Here is a tiny trained network, its code and every weight. The questions are about switching its units off for an input and a class, where a switched-off unit gives its printed mean instead of its output.

import numpy as np


def w(rows, s, z=0):
    codes = np.array(rows[::2]) - 128.0
    scale = np.full(codes.shape[1], s)
    scale[-1] = z or s
    return codes * scale


def f(y):
    return np.maximum(y, 0)


def log_softmax(a):
    a = a - a.max(-1, keepdims=True)
    return a - np.log(np.exp(a).sum(-1, keepdims=True))


def net(x, mask):
    res = np.array(x, float).reshape(1, 5) / 4 @ E
    y = f(res @ A[0][:, :-1].T + A[0][:, -1])
    res = res + np.where(mask, y, B[0][:, -1]) @ B[0][:, :-1]
    return log_softmax(res[-1] @ U[:, :-1].T + U[:, -1])


A, B = {}, {}
E = w([
[138,163,146,173,107,125,129,113,121,180],'x0',
[137,164,127,181,97,204,195,91,237,91],'x1',
[1,143,152,144,201,166,85,189,176,177],'x2',
[127,85,70,86,201,140,148,40,169,216],'x3',
[162,92,123,68,115,150,116,147,131,123],'x4',
],0.016)
A[0] = w([
[122,74,125,168,74,193,170,91,202,93,183],'n0',
[172,145,117,134,121,2,148,138,80,77,253],'n1',
[127,125,68,72,169,113,181,89,154,199,206],'n2',
[177,65,33,149,141,79,141,48,114,156,175],'n3',
[128,152,138,86,209,43,84,138,94,166,222],'n4',
[96,172,191,138,118,163,69,178,62,108,203],'n5',
[123,138,91,97,133,120,175,72,130,125,149],'n6',
],0.01,0.0049)
B[0] = w([
[161,154,59,134,129,204,148,112,179,114,230],'n0',
[212,70,161,97,77,93,179,128,122,164,248],'n1',
[77,164,122,131,143,129,96,87,128,158,233],'n2',
[106,131,203,104,124,116,103,65,109,108,236],'n3',
[104,67,97,153,125,107,71,120,94,137,236],'n4',
[107,132,128,93,109,154,163,250,67,137,232],'n5',
[129,107,143,118,110,174,146,73,157,157,181],'n6',
],0.012,0.018)
U = w([
[193,106,132,87,103,47,162,153,95,170,173],'0',
[121,95,156,114,101,70,92,58,81,138,124],'1',
[102,73,118,148,126,119,119,206,86,142,85],'2',
[64,109,82,141,168,88,64,118,88,162,71],'3',
[177,162,102,156,6,110,184,141,155,76,170],'4',
[149,183,145,118,134,148,172,48,122,117,96],'5',
[81,215,138,130,92,160,136,190,171,77,255],'6',
[101,110,108,165,210,158,144,121,183,207,79],'7',
],0.011,0.0035)

Each question gives the input, the list of numbers given to net, and the class t.
The units are the neurons (one row each of A and B). Each row of codes is followed by its name. A weight is (code - 128) times the scale printed after its matrix; where a second scale follows, it is the last column's (A, B and U).
mask holds one flag per neuron, in row order. A switched-off neuron (its flag False) gives its mean, the last column of its row in B, instead of its output. The means were averaged over made-up inputs and are rounded, as every weight is.
A unit's drop is (log p(t) with every unit on - log p(t) with that unit switched off) / (log p(t) with every unit on - log p(t) with every unit switched off).
The circuit of an input: a set's keep is (log p(t) with only the set's units on - log p(t) with every unit switched off) / (log p(t) with every unit on - log p(t) with every unit switched off). Starting from all 7 units, units are removed one at a time, each time the one whose removal leaves the highest keep (on an exact tie, the one counted first), for as long as the keep stays at least 0.8.
circuit, biggest first: the units of the circuit, biggest drop first
most important unit: the unit with the biggest drop
k most important neurons: the k neurons with the biggest drops, biggest first
drop when u is switched off: that unit's drop, to one decimal
input [1,-2,6,-1,-5], class 2: 2 most important neurons => (n5; n2)
input [3,-4,1,7,6], class 3: most important neuron => (n1)
input [-7,-5,0,-2,-4], class 0: 2 most important neurons => (n1; n2)
input [5,1,-1,1,3], class 5: circuit, biggest first => (n4; n5)
input [3,-1,5,0,0], class 2: 2 most important neurons => (n2; n3)
input [1,-1,-1,-7,7], class 0: circuit, biggest first => (n0; n1)
input [5,4,-7,1,0], class 5: 2 most important neurons => (n3; n5)
input [2,0,-7,0,-6], class 0: 2 most important neurons => (n1; n2)
input [7,0,7,2,6], class 3: 3 most important neurons => (n0; n1; n6)
input [8,1,1,-1,-8], class 6: circuit, biggest first => (n1; n4)
input [4,-4,3,8,1], class 3: 2 most important neurons => (n1; n2)
input [-1,-7,4,0,-7], class 2: 2 most important neurons => (n5; n2)
input [-6,-5,-1,1,5], class 1: 2 most important neurons => (n5; n4)
input [1,-6,1,7,7], class 3: 3 most important neurons => (n1; n2; n4)
input [0,-1,6,5,7], class 3: most important unit => n0
input [8,3,1,-5,-3], class 6: 3 most important neurons => (n1; n5; n4)
input [7,-3,1,5,8], class 3: 3 most important neurons => (n1; n2; n4)
input [5,0,1,7,1], class 3: 3 most important neurons => (n1; n2; n0)
input [1,2,-8,7,2], class 5: 2 most important neurons => (n4; n0)
input [-8,-1,8,8,-3], class 3: circuit, biggest first => (n4)
input [-6,4,-2,2,6], class 5: drop when n5 is switched off => 0.1
input [-7,3,-3,7,4], class 5: drop when n3 is switched off => 0.2
input [8,-8,7,0,6], class 2: drop when n2 is switched off => 0.3
input [8,5,1,-2,-1], class 6: drop when n6 is switched off => 0.1
